[-75.6  26.2   9.4 -17.1  61.3] ans = -17.1

[[-29.7  24.0  65.5  24.0  48.0   0.8]
 [-27.9 -44.6 -12.5 -63.0  23.0   8.8]] ans = 48.0

[ 35.6  24.8 -19.6  32.7  51.6 -17.8 -61.2] ans = -17.8

[[-30.7   4.6 -24.2  22.0 -10.3  55.8 -62.8]
 [  2.8   8.1  -6.7 -19.1   1.7   3.9 -18.3]] ans = 55.8

[[-15.2  28.1  48.9 -63.4   6.0]
 [ 17.0 -32.3 -15.4  60.2 -44.7]
 [ 17.0 -55.5  31.8  -1.6  56.8]] ans = -63.4

[ 52.7 -63.3  23.8 -13.4  44.3  -4.9] ans = 44.3

[[ 40.1 -58.5 -62.9  34.0   6.7 -64.2]
 [-27.1   4.0 -11.3 -21.0  -1.2 -14.7]] ans = 6.7
---
[[-35.3  38.8   6.0 -14.5]
 [ 29.3  10.8   7.7   2.3]
 [ -5.3 -67.8 -68.7  25.8]] ans = -68.7

[[-10.9  -0.5 -15.5  -3.2 -23.1   3.8]
 [ 26.9  -6.0  59.5   3.5  43.5  -9.2]
 [ 17.8  -0.7  25.4   5.7  19.4  -6.4]] ans = 25.4

[[ 42.0  -0.5  10.5  -3.9 -43.8]
 [ -5.0  -4.9  -7.3   7.9  -4.0]
 [ 64.0   5.9  36.7 -11.3 -72.0]] ans = 36.7

[[-13.4  -8.0   6.8   2.2 -10.6]
 [ 12.1 -60.3   3.4 -13.4  -3.7]
 [ -8.5 -60.2  -1.6  -2.9  13.2]] ans = -1.6

[[  7.3  69.9  29.1 -13.3  -3.3  78.0]
 [  2.0  50.0   2.0 -11.7  12.1  55.6]
 [  9.3  -5.8  26.6   6.7  20.1   0.5]] ans = 26.6

[[-43.9 -24.3 -29.3 -37.4 -11.8 -34.4]
 [  1.0  -7.0  -1.4   5.2   3.2  -0.5]
 [ 30.3 -46.2 -29.2  11.3  57.4 -14.2]] ans = -29.2

[[-47.1 -38.1 -10.2  13.8 -12.7 -51.0]
 [ 45.1   3.7 -43.7  35.8  55.8  37.8]
 [-53.0 -39.2   1.7 -36.2  -8.7  24.6]] ans = 1.7

[[-17.0 -54.2  13.6 -75.2  -0.3]
 [ 34.5 -69.5  43.9 -25.5 -22.0]
 [-31.2  22.0  48.4  -1.7  72.7]] ans = 48.4
---
24.6,56.8,-1.5,46.9
-13.4,-39.7,30.8,43.1
: -13.4

76.2,-3.4,-40.9,-68.4,18.5,32.7: 18.5

12.4,42.5,64.9,-35.8,9.3
-5.8,-5.6,-33.5,-28.0,13.5
2.0,18.7,34.4,-51.8,26.2
: 9.3

14.8,-4.1,62.8,31.7,-14.4,-53.7,-5.7
-26.9,-34.5,36.7,33.1,-63.2,-2.2,-2.1
-22.5,-68.4,27.0,-0.5,-11.1,-6.1,-26.4
: -14.4

-9.2,-68.5,-15.6,-7.9,-1.2: -1.2

-66.7,9.1,13.6,-12.3,-6.5,3.6: -6.5

7.4,58.9,13.7,25.7,14.6,-62.5: 14.6

24.1,-48.9,58.5,-59.4,-31.9,-52.1,-3.3: -31.9
---
array([-31.2, -25.2, -19.3,  20.0,  45.1, -64.0, -20.5]) Answer: 20.0

array([[ 63.4, -12.0,  53.0,  35.4, -26.3,  41.2,  14.0],
       [ 18.7,  18.1,   7.6,  23.9,  -9.4,  -2.9,  15.3],
       [-45.0,  17.8, -50.6, -30.0,   2.6,  -0.9, -35.2]]) Answer: 53.0

array([ 60.9, -25.3,  21.8,  -8.0,  19.2]) Answer: 21.8

array([[-15.7,  27.1,  63.7, -33.8,  27.0,  43.2, -30.4],
       [-17.3, -15.4,  61.2,   6.7,   7.9,   6.1,  36.6]]) Answer: 61.2

array([[-40.7, -31.1,  29.3, -13.4,  -0.4,  65.9],
       [-14.3,  -7.9,  18.6, -22.6,  28.9,   9.0]]) Answer: 29.3

array([[ -1.0,   1.7,   6.4,   0.1,   6.9,  66.1],
       [ 31.5, -15.1, -13.3, -34.6,  38.1, -19.6],
       [ 28.7,  -9.0, -30.8,  -3.7,  48.1, -16.9]]) Answer: 48.1
---
[[-25.6  22.8 -26.8   2.6 -45.0 -47.5   3.1]
 [-64.4  -9.9  24.2  -6.2  13.2  37.5  48.7]
 [ 32.4 -24.5  24.9 -62.1 -18.9  34.6  52.1]] ⇒ -25.6, 52.1

[-76.0 -69.9  68.8 -24.9 -50.3] ⇒ -76.0, -50.3

[ -2.7 -35.4 -71.8  61.9  29.7 -61.1 -41.1] ⇒ -2.7, -41.1

[ 72.2 -11.4 -24.4 -53.0] ⇒ 72.2, -53.0

[-10.9   7.8   3.5  -6.2  62.0 -10.0   0.0] ⇒ -10.9, 0.0

[-58.3  -4.9 -19.3 -25.9 -14.3  43.0  -0.2] ⇒ -58.3, -0.2
---
[[  7.5 -14.6   2.6  -5.3   8.9]
 [-12.3 -31.8  20.4  38.8  41.0]
 [ 31.5 -61.9  12.2 -21.9  36.9]] Answer: -31.8

[[ 40.7  59.3 -38.2  20.3  28.9]
 [-40.5 -45.0  43.5 -24.3 -33.7]] Answer: -45.0

[[ 36.8  26.0  48.9 -64.6]
 [-32.0 -45.4 -37.8  27.9]] Answer: -45.4

[[  6.3  25.9  18.3 -70.5 -26.0]
 [  7.6  10.8   3.6 -22.9 -29.0]
 [ 27.0 -28.6 -31.7 -41.9  22.3]] Answer: 10.8

[[  8.7   2.9  15.3  14.7]
 [-22.0   7.3   6.9   4.1]
 [-32.1 -23.9   0.7 -74.0]] Answer: 7.3

[[ 30.1 -50.1  59.2  23.5  50.5  44.3 -42.1]
 [-21.8  43.5 -37.5 -18.4 -34.3 -33.0  42.3]
 [-34.8  50.1 -45.2 -13.7 -54.2 -38.9  52.0]] Answer: 43.5
---
[[  8.4   6.2  58.4   8.5 -17.2 -23.8  25.5]
 [-55.4 -34.1 -63.5  17.2  41.7   6.6  14.8]
 [ 42.8  38.4  55.1  -2.8 -21.4 -10.1   5.4]] 41.7

[[-29.4 -65.1 -11.5   5.2  17.8   3.6]
 [-10.0 -35.9 -56.6  -3.6   5.1 -12.8]
 [-49.0 -27.8  57.1 -23.4  32.9   1.5]] -3.6

[[  2.3  12.3  -0.7 -74.6]
 [  7.5 -15.7  17.5  76.2]
 [-40.7  64.7  -0.5 -28.9]] -15.7

[[ 14.0  68.7 -16.0  29.6   6.2 -51.9 -20.4]
 [ 17.0  16.6  -8.8  12.2  14.8 -23.6 -21.6]
 [ 17.7   6.1  -1.0  -1.6  10.9 -12.9 -11.3]] 14.8

[[-53.1 -50.9  58.8 -47.9  -0.6 -14.9]
 [-16.7 -10.1  -1.1  -1.3   5.7  -0.7]
 [ 56.3  54.8 -50.3  53.3  -3.9   6.9]] -1.3

[[ 66.7 -46.6 -44.5 -22.9  -1.0]
 [ 73.5 -11.3 -29.6  23.2  15.3]
 [ 38.7  13.9  23.6   9.5  18.2]] -29.6

[[-29.9 -11.4  -8.6  21.9  23.3  12.6]
 [-76.2  -0.2 -13.7  12.7  23.3  12.6]
 [-39.6  23.6   0.5  21.9  23.3  12.6]] 12.7
